Here is a tiny trained network, its code and every weight. The questions are about switching its units off for an input and a class, where a switched-off unit gives its printed mean instead of its output.

import numpy as np


def w(rows, s, z=0):
    codes = np.array(rows[::2]) - 128.0
    scale = np.full(codes.shape[1], s)
    scale[-1] = z or s
    return codes * scale


def f(y):
    return y / 2 * (1 + np.tanh(0.7978845608 * (y + 0.044715 * y**3)))


def log_softmax(a):
    a = a - a.max(-1, keepdims=True)
    return a - np.log(np.exp(a).sum(-1, keepdims=True))


def net(x, mask):
    res = np.array(x, float).reshape(1, 8) / 4 @ E
    y = f(res @ A[0][:, :-1].T + A[0][:, -1])
    res = res + np.where(mask, y, B[0][:, -1]) @ B[0][:, :-1]
    return log_softmax(res[-1] @ U[:, :-1].T + U[:, -1])


A, B = {}, {}
E = w([
[126,128,128,123,123,131],'x0',
[126,129,132,129,128,128],'x1',
[67,58,90,111,77,73],'x2',
[78,99,64,157,187,190],'x3',
[130,127,129,130,126,129],'x4',
[126,126,125,125,132,124],'x5',
[126,128,131,131,129,125],'x6',
[131,125,144,254,110,116],'x7',
],0.009)
A[0] = w([
[101,109,70,155,178,169,80],'n1',
[161,151,170,121,75,85,2],'n2',
[89,110,81,155,173,180,52],'n3',
[75,91,122,78,94,117,11],'n4',
[100,99,81,154,173,178,110],'n5',
[182,188,164,123,186,176,56],'n6',
[172,195,169,127,177,187,37],'n7',
[167,146,163,117,71,92,18],'n8',
[160,141,179,119,84,85,12],'n9',
[124,157,113,2,157,151,55],'n10',
],0.0085,0.0018)
B[0] = w([
[117,182,153,85,149,126,190],'n1',
[98,187,154,79,159,130,169],'n2',
[113,202,159,78,160,114,188],'n3',
[81,109,91,169,105,101,187],'n4',
[132,191,155,73,142,124,194],'n5',
[57,57,45,136,122,49,214],'n6',
[61,77,59,127,112,70,213],'n7',
[99,171,138,84,160,128,168],'n8',
[108,189,138,79,161,126,168],'n9',
[126,166,182,254,39,177,255],'n10',
],0.0092,0.005)
U = w([
[122,200,151,47,168,130,60],'0',
[76,54,73,127,114,72,29],'1',
[141,165,172,245,81,177,80],'2',
[157,108,135,119,134,147,253],'3',
[159,106,132,114,133,149,228],'4',
],0.011,0.0056)

Each question gives the input, the list of numbers given to net, and the class t.
The units are the neurons (one row each of A and B). Each row of codes is followed by its name. A weight is (code - 128) times the scale printed after its matrix; where a second scale follows, it is the last column's (A, B and U).
mask holds one flag per neuron, in row order. A switched-off neuron (its flag False) gives its mean, the last column of its row in B, instead of its output. The means were averaged over made-up inputs and are rounded, as every weight is.
A unit's drop is (log p(t) with every unit on - log p(t) with that unit switched off) / (log p(t) with every unit on - log p(t) with every unit switched off).
The circuit of an input: a set's keep is (log p(t) with only the set's units on - log p(t) with every unit switched off) / (log p(t) with every unit on - log p(t) with every unit switched off). Starting from all 10 units, units are removed one at a time, each time the one whose removal leaves the highest keep (on an exact tie, the one counted first), for as long as the keep stays at least 0.8.
circuit, biggest first: the units of the circuit, biggest drop first
top k neurons: the k neurons with the biggest drops, biggest first
drop of u: that unit's drop, to one decimal
input [7,7,-8,2,-3,-3,2,-6], class 1: top 2 neurons	n6, n7
input [4,-5,-3,-1,8,-6,-4,5], class 4: circuit, biggest first	n10
input [-2,-3,-5,-3,-1,-2,-1,2], class 1: circuit, biggest first	n6, n7, n10
input [5,-3,3,8,0,-8,1,8], class 0: circuit, biggest first	n3, n5, n1
input [0,7,5,2,4,2,2,-6], class 2: top 2 neurons	n10, n6
input [4,-2,7,7,8,3,6,3], class 4: top 2 neurons	n6, n7
input [-7,7,-7,1,-3,0,4,6], class 1: top 3 neurons	n6, n7, n10
input [-8,5,-7,3,8,-5,3,7], class 3: top 2 neurons	n10, n4
input [-8,2,7,-3,4,-6,3,-8], class 2: top 3 neurons	n10, n6, n7
input [-8,6,-8,6,6,4,8,8], class 1: drop of n6	0.4
input [5,-3,2,5,4,2,8,3], class 0: drop of n3	0.2
input [-1,-1,-2,2,0,5,8,-6], class 2: drop of n5	0.0
